Below is a small trained network, with its code and all its weights. Each question gives an input and a target symbol and asks what happens when units are switched off, that is, made to give their printed mean instead of their output.

import numpy as np


def w(rows, s, z=0):
    codes = np.array(rows[::2]) - 128.0
    scale = np.full(codes.shape[1], s)
    scale[-1] = z or s
    return codes * scale


def f(y):
    return np.maximum(y, 0)


def softmax(a):
    e = np.exp(a - a.max(-1, keepdims=True))
    return e / e.sum(-1, keepdims=True)


def log_softmax(a):
    a = a - a.max(-1, keepdims=True)
    return a - np.log(np.exp(a).sum(-1, keepdims=True))


def net(x, mask):
    ids = ['βδζθλπστ'.index(c) for c in x.split()]
    T = len(ids)
    res = E[ids] + P[:T]
    q, k, v = (res @ M[0].T for M in (Q, K, V))
    z = softmax(np.where(np.tri(T) > 0, q @ k.T / 2**0.5, -1e9)) @ v
    res = res + np.where(mask[0], z, O[0][:, -1]) @ O[0][:, :-1]
    y = f(res @ A[0][:, :-1].T + A[0][:, -1])
    res = res + np.where(mask[1:13], y, B[0][:, -1]) @ B[0][:, :-1]
    return log_softmax(res[-1] @ U[:, :-1].T + U[:, -1])


Q, K, V, O, A, B = {}, {}, {}, {}, {}, {}
E = w([
[121,158,122,102,163],'β',
[107,214,215,131,145],'δ',
[166,253,89,115,147],'ζ',
[173,254,109,138,158],'θ',
[138,168,88,132,150],'λ',
[129,165,67,86,178],'π',
[83,138,166,98,170],'σ',
[109,207,170,116,134],'τ',
],0.017)
P = w([
[174,163,144,125,240],'0',
[32,230,86,156,145],'1',
[87,27,113,108,232],'2',
[177,122,143,102,124],'3',
[81,190,96,163,111],'4',
[93,15,89,161,179],'5',
[192,107,133,95,95],'6',
[92,168,93,173,105],'7',
[87,5,74,197,172],'8',
[206,95,155,74,77],'9',
[112,163,108,181,98],'10',
[130,1,130,215,195],'11',
],0.018)
Q[0] = w([
[60,111,88,153,8],'h1',
[226,160,194,22,82],'h1',
],0.014)
K[0] = w([
[12,132,59,225,50],'h1',
[89,174,136,142,253],'h1',
],0.013)
V[0] = w([
[104,180,33,123,92],'h1',
[165,168,186,248,111],'h1',
],0.011)
O[0] = w([
[174,125,208,118,210,254],'h1',
[186,105,173,249,91,62],'h1',
],0.021,0.0041)
A[0] = w([
[175,130,98,156,177,157],'n1',
[166,55,43,148,114,254],'n2',
[84,218,71,128,115,93],'n3',
[148,161,201,165,106,67],'n4',
[40,11,208,115,91,146],'n5',
[170,82,112,175,25,61],'n6',
[16,107,215,122,131,132],'n7',
[187,192,141,111,119,86],'n8',
[146,83,124,194,143,34],'n9',
[140,215,142,44,157,163],'n10',
[132,80,30,74,53,98],'n11',
[151,156,23,132,179,57],'n12',
],0.011,0.0092)
B[0] = w([
[114,105,117,70,119,182],'n1',
[115,193,254,144,65,167],'n2',
[168,97,101,146,246,166],'n3',
[118,154,57,71,114,154],'n4',
[128,241,75,94,127,138],'n5',
[44,41,184,62,221,140],'n6',
[225,108,96,142,81,149],'n7',
[85,120,159,92,156,163],'n8',
[131,23,79,149,120,142],'n9',
[93,81,83,168,39,252],'n10',
[132,135,59,183,210,153],'n11',
[196,183,145,99,44,181],'n12',
],0.0094,0.024)
U = w([
[237,24,105,238,72,250],'β',
[79,42,117,164,159,50],'δ',
[252,171,191,42,111,80],'ζ',
[224,2,133,64,245,84],'θ',
[198,159,177,159,2,109],'λ',
[134,49,88,80,82,91],'π',
[106,117,95,163,206,223],'σ',
[69,173,169,86,145,231],'τ',
],0.0073,0.0021)

Each question gives the input, a string of symbols that net reads in full, and the target symbol t.
The units are the heads (2 rows each of Q, K, V and O) and the neurons (one row each of A and B). Each row of codes is followed by its name. A weight is (code - 128) times the scale printed after its matrix; where a second scale follows, it is the last column's (O, A, B and U).
mask holds one flag per unit, heads first, then neurons. A switched-off unit (its flag False) gives its mean, the last column of its rows in O or B, instead of its output. The means were averaged over made-up inputs and are rounded, as every weight is.
A unit's drop is (log p(t) with every unit on - log p(t) with that unit switched off) / (log p(t) with every unit on - log p(t) with every unit switched off).
The circuit of an input: a set's keep is (log p(t) with only the set's units on - log p(t) with every unit switched off) / (log p(t) with every unit on - log p(t) with every unit switched off). Starting from the 12 units with the biggest drops (on a tie, the unit counted first), units are removed one at a time, each time the one whose removal leaves the highest keep (on an exact tie, the one counted first), for as long as the keep stays at least 0.8.
circuit, biggest first: the units of the circuit, biggest drop first
most important unit: the unit with the biggest drop
top k neurons: the k neurons with the biggest drops, biggest first
input π ζ π θ β π π π π σ, target π: circuit, biggest first : h1, n10
input σ π π λ, target σ: circuit, biggest first : n11, h1, n10
input θ σ π σ, target θ: top 2 neurons : n10, n6
input θ θ β θ σ π θ, target θ: circuit, biggest first : n6, h1, n10
input θ π β τ θ λ, target λ: most important unit : n2
input λ π π, target ζ: circuit, biggest first : n10, n2, h1, n12
input τ π π π σ π π τ β ζ, target τ: top 3 neurons : n6, n2, n10
input θ ζ π θ π λ, target β: top 3 neurons : n9, n2, n8
input π π σ λ π π π σ τ σ π τ, target σ: circuit, biggest first : h1, n11, n10
input τ σ π β, target τ: top 4 neurons : n6, n10, n2, n12
input π θ π π π π ζ θ ζ τ π β, target λ: circuit, biggest first : n2, h1
input π π τ ζ π θ, target θ: circuit, biggest first : h1, n10
input π ζ π δ θ τ, target δ: circuit, biggest first : n6, h1
input π θ λ θ θ θ, target β: top neuron : n9
input θ π δ, target β: top 2 neurons : n9, n7
input σ λ π θ π ζ σ π π, target σ: top 3 neurons : n11, n3, n10
input ζ π π τ λ σ, target λ: top 2 neurons : n2, n5
input θ θ π σ ζ π τ σ β θ θ, target σ: circuit, biggest first : n3, n2
input ζ π δ θ π π λ θ λ, target ζ: top 2 neurons : n10, n2
input β τ τ σ θ σ, target σ: most important unit : n11
input λ τ π π θ σ σ τ π π, target λ: top 2 neurons : n2, n3
input π θ π π θ λ θ π ζ δ θ θ, target δ: top 2 neurons : n6, n9
input θ ζ θ π λ ζ, target π: top 3 neurons : n10, n12, n2
input τ θ ζ θ π π π ζ β σ, target τ: top 3 neurons : n6, n10, n2
input ζ λ π π σ θ π θ, target π: circuit, biggest first : n10, h1
